Below are the code and all the weights of a small trained network. Each question names an input and a class and asks about switching units off, where a switched-off unit gives its printed mean instead of its output.

import numpy as np


def w(rows, s, z=0):
    codes = np.array(rows[::2]) - 128.0
    scale = np.full(codes.shape[1], s)
    scale[-1] = z or s
    return codes * scale


def f(y):
    return y / 2 * (1 + np.tanh(0.7978845608 * (y + 0.044715 * y**3)))


def log_softmax(a):
    a = a - a.max(-1, keepdims=True)
    return a - np.log(np.exp(a).sum(-1, keepdims=True))


def net(x, mask):
    res = np.array(x, float).reshape(1, 3) / 4 @ E
    y = f(res @ A[0][:, :-1].T + A[0][:, -1])
    res = res + np.where(mask, y, B[0][:, -1]) @ B[0][:, :-1]
    return log_softmax(res[-1] @ U[:, :-1].T + U[:, -1])


A, B = {}, {}
E = w([
[166,185,136,213,181,165,43,153,127],'x0',
[118,180,70,128,42,47,79,79,72],'x1',
[141,109,109,57,143,176,89,115,3],'x2',
],0.013)
A[0] = w([
[148,107,106,141,128,84,108,88,113,5],'N1',
[128,245,86,132,32,43,78,97,102,141],'N2',
[127,118,119,165,63,134,136,171,208,57],'N3',
[100,101,123,87,106,107,178,123,131,33],'N4',
[109,165,91,147,85,71,58,52,119,96],'N5',
[115,95,181,100,189,207,117,135,177,142],'N6',
[108,109,123,151,160,161,177,162,119,80],'N7',
[99,62,125,91,92,101,207,93,124,53],'N8',
[158,148,110,173,171,159,79,131,140,63],'N9',
[121,173,152,190,131,80,127,113,193,52],'N10',
[156,111,123,71,137,186,71,120,61,26],'N11',
[112,163,146,165,117,86,158,132,190,65],'N12',
[83,155,155,120,128,118,119,116,171,32],'N13',
[127,126,139,140,121,104,91,164,158,39],'N14',
[133,103,120,87,145,189,77,125,55,31],'N15',
[112,134,128,168,151,149,74,120,137,43],'N16',
[196,225,144,201,158,165,44,152,117,63],'N17',
[155,57,150,139,164,187,167,169,154,90],'N18',
[175,83,182,119,170,159,120,158,150,114],'N19',
],0.012,0.0035)
B[0] = w([
[147,130,143,138,140,168,107,151,109,146],'N1',
[147,93,121,195,102,101,173,186,92,253],'N2',
[215,166,97,76,156,146,122,94,163,172],'N3',
[92,86,195,59,66,159,66,124,188,170],'N4',
[136,119,116,217,69,48,183,189,66,210],'N5',
[153,111,101,168,109,78,163,195,45,202],'N6',
[129,124,130,188,139,88,141,152,125,158],'N7',
[59,73,206,80,76,160,27,116,211,198],'N8',
[67,85,135,109,109,179,89,130,149,173],'N9',
[187,176,102,77,189,146,130,72,153,182],'N10',
[202,218,70,95,198,151,149,52,176,186],'N11',
[168,222,79,110,169,143,116,51,109,177],'N12',
[119,153,95,141,141,142,126,93,123,140],'N13',
[107,168,152,102,156,117,132,114,121,139],'N14',
[163,218,89,118,154,115,136,58,176,184],'N15',
[107,85,171,118,111,130,138,85,147,155],'N16',
[2,62,197,63,51,214,93,110,174,218],'N17',
[115,136,132,183,146,88,167,229,81,196],'N18',
[139,113,111,185,113,52,131,140,79,182],'N19',
],0.0098,0.021)
U = w([
[126,67,125,197,108,82,157,211,59,176],'0',
[11,27,176,74,90,155,84,114,152,174],'1',
[192,189,93,98,158,126,129,54,133,4],'2',
],0.011,0.0018)

Each question gives the input, the list of numbers given to net, and the class t.
The units are the neurons (one row each of A and B). Each row of codes is followed by its name. A weight is (code - 128) times the scale printed after its matrix; where a second scale follows, it is the last column's (A, B and U).
mask holds one flag per neuron, in row order. A switched-off neuron (its flag False) gives its mean, the last column of its row in B, instead of its output. The means were averaged over made-up inputs and are rounded, as every weight is.
A unit's drop is (log p(t) with every unit on - log p(t) with that unit switched off) / (log p(t) with every unit on - log p(t) with every unit switched off).
most important unit: the unit with the biggest drop
k most important neurons: the k neurons with the biggest drops, biggest first
drop when u is switched off: that unit's drop, to one decimal
input [3,5,8], class 2: most important unit	N11
input [-6,5,-5], class 1: 2 most important neurons	[N8; N4]
input [-4,4,6], class 2: 2 most important neurons	[N11; N17]
input [3,-6,7], class 2: 2 most important neurons	[N11; N15]
input [-5,-6,7], class 2: 4 most important neurons	[N11; N15; N2; N5]
input [4,2,-5], class 2: 3 most important neurons	[N10; N8; N12]
input [-8,7,-1], class 1: 4 most important neurons	[N8; N4; N6; N18]
input [-2,-6,8], class 2: 2 most important neurons	[N11; N15]
input [7,-3,6], class 1: 2 most important neurons	[N17; N9]
input [8,-6,-4], class 1: 2 most important neurons	[N17; N9]
input [-5,-3,-5], class 1: 3 most important neurons	[N8; N11; N4]
input [-4,-7,6], class 0: 2 most important neurons	[N18; N6]
input [-3,2,5], class 2: drop when N17 is switched off	0.1
input [4,-2,3], class 1: most important unit	N17
input [-5,-7,7], class 0: drop when N18 is switched off	4.1
input [7,-5,4], class 1: drop when N17 is switched off	3.0
